Here is a tiny trained network, its code and every weight. The questions are about switching its units off for an input and a target symbol, where a switched-off unit gives its printed mean instead of its output.

import numpy as np


def w(rows, s, z=0):
    codes = np.array(rows[::2]) - 128.0
    scale = np.full(codes.shape[1], s)
    scale[-1] = z or s
    return codes * scale


def norm(h):
    return h / np.sqrt((h * h).mean(-1, keepdims=True) + 1e-5)


def f(y):
    return np.maximum(y, 0)


def softmax(a):
    e = np.exp(a - a.max(-1, keepdims=True))
    return e / e.sum(-1, keepdims=True)


def log_softmax(a):
    a = a - a.max(-1, keepdims=True)
    return a - np.log(np.exp(a).sum(-1, keepdims=True))


def net(x, mask):
    ids = ['αγεζλμστφψ'.index(c) for c in x.split()]
    T = len(ids)
    res = E[ids] + P[:T]
    u = 0
    for l in range(3):
        r = norm(res)
        for j in range(2):
            rows = slice(2 * j, 2 * j + 2)
            q, k, v = (r @ M[l][rows].T for M in (Q, K, V))
            z = softmax(np.where(np.tri(T) > 0, q @ k.T / 2**0.5, -1e9)) @ v
            o = O[l][rows]
            res = res + np.where(mask[u + j], z, o[:, -1]) @ o[:, :-1]
        u += 2
        y = f(norm(res) @ A[l][:, :-1].T + A[l][:, -1])
        res = res + np.where(mask[u : u + 4], y, B[l][:, -1]) @ B[l][:, :-1]
        u += 4
    return log_softmax(norm(res)[-1] @ U[:, :-1].T + U[:, -1])


Q, K, V, O, A, B = {}, {}, {}, {}, {}, {}
E = w([
[196,153,139,110],'α',
[35,176,206,166],'γ',
[2,224,168,183],'ε',
[118,95,182,84],'ζ',
[77,143,161,127],'λ',
[117,153,244,72],'μ',
[121,150,130,156],'σ',
[86,131,141,125],'τ',
[79,205,130,142],'φ',
[104,212,126,145],'ψ',
],0.0062)
P = w([
[167,239,107,171],'0',
[186,246,239,59],'1',
[81,120,117,134],'2',
[176,255,204,70],'3',
[81,109,93,158],'4',
[168,254,192,80],'5',
[88,96,67,184],'6',
[170,245,183,93],'7',
[107,85,61,207],'8',
],0.0039)
Q[0] = w([
[91,170,157,132],'0.h1',
[147,172,133,103],'0.h1',
[254,144,99,16],'0.h2',
[129,177,162,128],'0.h2',
],0.0094)
K[0] = w([
[64,147,132,116],'0.h1',
[147,153,180,8],'0.h1',
[124,227,235,55],'0.h2',
[93,184,127,254],'0.h2',
],0.0052)
V[0] = w([
[139,143,69,186],'0.h1',
[46,16,214,126],'0.h1',
[81,254,118,121],'0.h2',
[160,154,25,88],'0.h2',
],0.0041)
O[0] = w([
[163,198,173,120,110],'0.h1',
[132,125,96,79,116],'0.h1',
[113,3,50,210,254],'0.h2',
[50,143,146,93,77],'0.h2',
],0.0036,0.0053)
A[0] = w([
[153,120,96,166,47],'0.n1',
[68,114,134,137,250],'0.n2',
[24,221,126,160,167],'0.n3',
[209,177,151,3,212],'0.n4',
],0.0061,0.0011)
B[0] = w([
[103,89,108,10,138],'0.n1',
[231,137,108,139,188],'0.n2',
[203,101,165,3,253],'0.n3',
[50,80,129,46,146],'0.n4',
],0.0043,0.0073)
Q[1] = w([
[133,69,113,200],'1.h1',
[184,27,118,163],'1.h1',
[80,62,239,251],'1.h2',
[128,253,132,103],'1.h2',
],0.0053)
K[1] = w([
[29,146,101,144],'1.h1',
[37,121,39,180],'1.h1',
[177,139,91,1],'1.h2',
[109,107,210,60],'1.h2',
],0.0067)
V[1] = w([
[131,54,213,148],'1.h1',
[185,17,104,131],'1.h1',
[162,164,1,90],'1.h2',
[146,165,160,138],'1.h2',
],0.0048)
O[1] = w([
[252,139,156,186,248],'1.h1',
[172,179,208,90,187],'1.h1',
[95,141,17,14,25],'1.h2',
[152,103,120,194,213],'1.h2',
],0.0034,0.0018)
A[1] = w([
[125,254,174,97,21],'1.n1',
[97,6,139,122,198],'1.n2',
[185,132,157,163,248],'1.n3',
[77,75,194,88,218],'1.n4',
],0.0053,0.0014)
B[1] = w([
[96,126,120,255,187],'1.n1',
[99,194,64,187,181],'1.n2',
[69,28,170,87,254],'1.n3',
[152,223,82,20,195],'1.n4',
],0.0057,0.0043)
Q[2] = w([
[2,127,151,92],'2.h1',
[76,106,42,148],'2.h1',
[156,196,82,241],'2.h2',
[104,75,124,135],'2.h2',
],0.0066)
K[2] = w([
[36,187,59,4],'2.h1',
[106,98,9,224],'2.h1',
[111,242,225,149],'2.h2',
[88,63,144,187],'2.h2',
],0.0045)
V[2] = w([
[81,253,193,141],'2.h1',
[174,179,109,178],'2.h1',
[119,180,165,96],'2.h2',
[81,109,191,116],'2.h2',
],0.005)
O[2] = w([
[177,131,133,189,170],'2.h1',
[152,128,162,113,12],'2.h1',
[3,115,132,96,159],'2.h2',
[109,181,71,134,251],'2.h2',
],0.0055,0.0016)
A[2] = w([
[133,1,133,105,228],'2.n1',
[128,99,220,189,248],'2.n2',
[222,139,196,18,104],'2.n3',
[187,209,167,40,2],'2.n4',
],0.0046,0.0019)
B[2] = w([
[71,107,171,138,231],'2.n1',
[105,133,46,113,252],'2.n2',
[253,170,115,156,232],'2.n3',
[74,17,38,214,179],'2.n4',
],0.005,0.0042)
U = w([
[165,103,89,107,3],'α',
[152,156,255,165,187],'γ',
[38,178,195,151,217],'ε',
[85,188,41,44,170],'ζ',
[198,98,100,140,43],'λ',
[117,225,139,61,168],'μ',
[47,57,167,210,209],'σ',
[145,83,157,44,109],'τ',
[175,144,52,221,25],'φ',
[82,173,62,221,28],'ψ',
],0.009,0.0027)

Each question gives the input, a string of symbols that net reads in full, and the target symbol t.
The units are the heads (2 rows each of Q, K, V and O) and the neurons (one row each of A and B). Each row of codes is followed by its name. A weight is (code - 128) times the scale printed after its matrix; where a second scale follows, it is the last column's (O, A, B and U).
mask holds one flag per unit, layer by layer, with each layer's heads first. A switched-off unit (its flag False) gives its mean, the last column of its rows in O or B, instead of its output. The means were averaged over made-up inputs and are rounded, as every weight is.
A unit's drop is (log p(t) with every unit on - log p(t) with that unit switched off) / (log p(t) with every unit on - log p(t) with every unit switched off).
The circuit of an input: a set's keep is (log p(t) with only the set's units on - log p(t) with every unit switched off) / (log p(t) with every unit on - log p(t) with every unit switched off). Starting from the 12 units with the biggest drops (on a tie, the unit counted first), units are removed one at a time, each time the one whose removal leaves the highest keep (on an exact tie, the one counted first), for as long as the keep stays at least 0.8.
units of the circuit, in order: the units of the circuit, biggest drop first
most important unit: the unit with the biggest drop
k most important neurons: the k neurons with the biggest drops, biggest first
k most important neurons of layer l: the k neurons of layer l with the biggest drops, biggest first
which heads matter: for each layer, one digit per head in row order, 1 if its drop is at least 0.15 and else 0, layers parted by /
input γ γ τ γ λ γ λ, target τ: which heads matter	11 / 11 / 11
input ζ φ γ, target γ: most important unit	0.n2
input φ λ μ, target ζ: which heads matter	01 / 01 / 00
input φ φ ε, target ζ: units of the circuit, in order	[0.n3; 1.n4]
input λ λ σ, target τ: 3 most important neurons of layer 2	[2.n2; 2.n4; 2.n1]
input μ γ μ ε φ γ ψ, target ζ: units of the circuit, in order	[2.h1; 2.n4; 1.h1]
input φ γ λ ψ, target ψ: units of the circuit, in order	[1.n1; 1.h1]
input τ μ φ γ ε, target ζ: 3 most important neurons	[0.n3; 1.n4; 2.n1]
input λ γ λ, target τ: 4 most important neurons	[1.n1; 0.n2; 1.n3; 0.n3]
input ε φ μ, target ψ: which heads matter	10 / 10 / 10
input φ σ α, target ζ: units of the circuit, in order	[1.h2; 1.h1]
input σ γ γ α ζ φ ζ ζ γ, target γ: units of the circuit, in order	[0.h2; 0.n3; 2.n4]
input φ τ φ φ ψ, target ζ: which heads matter	01 / 11 / 00
input ε λ γ λ γ γ μ, target σ: 2 most important neurons	[0.n3; 1.n3]
input ε λ μ γ φ φ μ σ, target σ: most important unit	0.n3
input γ τ τ α φ γ σ, target ζ: 2 most important neurons of layer 2	[2.n4; 2.n3]
input α σ λ γ γ, target τ: 2 most important neurons	[0.n2; 1.n3]
input φ γ γ φ, target γ: which heads matter	01 / 01 / 01
input ε ε φ λ λ, target ζ: 2 most important neurons of layer 1	[1.n2; 1.n1]
input γ α μ, target σ: most important unit	1.n3
input σ ε φ τ μ, target ζ: 2 most important neurons	[1.n2; 1.n4]
